Below are the code and all the weights of a small trained network. Each question names an input and a class and asks about switching units off, where a switched-off unit gives its printed mean instead of its output.

import numpy as np


def w(rows, s, z=0):
    codes = np.array(rows[::2]) - 128.0
    scale = np.full(codes.shape[1], s)
    scale[-1] = z or s
    return codes * scale


def f(y):
    return np.maximum(y, 0)


def log_softmax(a):
    a = a - a.max(-1, keepdims=True)
    return a - np.log(np.exp(a).sum(-1, keepdims=True))


def net(x, mask):
    res = np.array(x, float).reshape(1, 5) / 4 @ E
    y = f(res @ A[0][:, :-1].T + A[0][:, -1])
    res = res + np.where(mask, y, B[0][:, -1]) @ B[0][:, :-1]
    return log_softmax(res[-1] @ U[:, :-1].T + U[:, -1])


A, B = {}, {}
E = w([
[254,200,184],'x0',
[185,8,167],'x1',
[129,124,124],'x2',
[73,134,214],'x3',
[130,128,129],'x4',
],0.0071)
A[0] = w([
[188,126,33,124],'n1',
[108,146,237,155],'n2',
[151,66,142,51],'n3',
[119,169,108,57],'n4',
[96,208,99,51],'n5',
[227,173,123,75],'n6',
[118,96,72,254],'n7',
[189,174,182,73],'n8',
[163,40,145,40],'n9',
[180,171,212,68],'n10',
[185,174,173,53],'n11',
[95,227,94,70],'n12',
[171,46,188,52],'n13',
[69,82,86,71],'n14',
[87,188,143,74],'n15',
[53,102,93,46],'n16',
[186,130,56,142],'n17',
[197,174,121,60],'n18',
[193,164,115,90],'n19',
[100,197,38,91],'n20',
[171,158,167,47],'n21',
[84,255,84,46],'n22',
[184,70,90,162],'n23',
],0.0095,0.0061)
B[0] = w([
[13,171,248,193],'n1',
[15,178,184,211],'n2',
[249,28,208,155],'n3',
[233,139,193,138],'n4',
[239,2,224,167],'n5',
[29,68,109,204],'n6',
[53,187,161,254],'n7',
[28,54,54,192],'n8',
[216,20,222,173],'n9',
[35,58,108,195],'n10',
[34,30,62,176],'n11',
[234,34,234,188],'n12',
[239,63,227,191],'n13',
[37,18,97,176],'n14',
[139,69,224,160],'n15',
[74,20,95,169],'n16',
[32,179,205,192],'n17',
[48,39,136,172],'n18',
[37,54,125,177],'n19',
[131,75,225,192],'n20',
[59,53,119,155],'n21',
[252,16,226,203],'n22',
[163,166,241,213],'n23',
],0.0067,0.0062)
U = w([
[225,39,185,54],'0',
[73,152,184,223],'1',
[44,42,90,34],'2',
[119,128,155,254],'3',
[114,128,148,251],'4',
[158,194,86,96],'5',
[238,215,18,2],'6',
[254,255,10,2],'7',
],0.0078,0.0066)

Each question gives the input, the list of numbers given to net, and the class t.
The units are the neurons (one row each of A and B). Each row of codes is followed by its name. A weight is (code - 128) times the scale printed after its matrix; where a second scale follows, it is the last column's (A, B and U).
mask holds one flag per neuron, in row order. A switched-off neuron (its flag False) gives its mean, the last column of its row in B, instead of its output. The means were averaged over made-up inputs and are rounded, as every weight is.
A unit's drop is (log p(t) with every unit on - log p(t) with that unit switched off) / (log p(t) with every unit on - log p(t) with every unit switched off).
The circuit of an input: a set's keep is (log p(t) with only the set's units on - log p(t) with every unit switched off) / (log p(t) with every unit on - log p(t) with every unit switched off). Starting from the 12 units with the biggest drops (on a tie, the unit counted first), units are removed one at a time, each time the one whose removal leaves the highest keep (on an exact tie, the one counted first), for as long as the keep stays at least 0.8.
units of the circuit, in order: the units of the circuit, biggest drop first
top k neurons: the k neurons with the biggest drops, biggest first
drop when u is switched off: that unit's drop, to one decimal
input [4,-8,2,8,7], class 0: units of the circuit, in order -> [n22, n12]
input [0,2,-5,-6,1], class 1: top neuron -> [n1]
input [6,-7,-4,-4,-4], class 0: top 2 neurons -> [n22, n12]
input [3,3,5,-8,-7], class 1: top 2 neurons -> [n1, n17]
input [1,-5,-2,-2,1], class 0: units of the circuit, in order -> [n22, n12, n5]
input [-8,8,-8,-7,-3], class 0: top 3 neurons -> [n9, n3, n23]
input [5,-6,-6,-5,5], class 0: top 3 neurons -> [n22, n12, n5]
input [8,-6,-3,5,-8], class 2: drop when n10 is switched off -> 0.2
input [2,-7,-6,-1,5], class 0: drop when n12 is switched off -> 0.1
input [5,-5,-5,2,1], class 0: drop when n13 is switched off -> -0.2
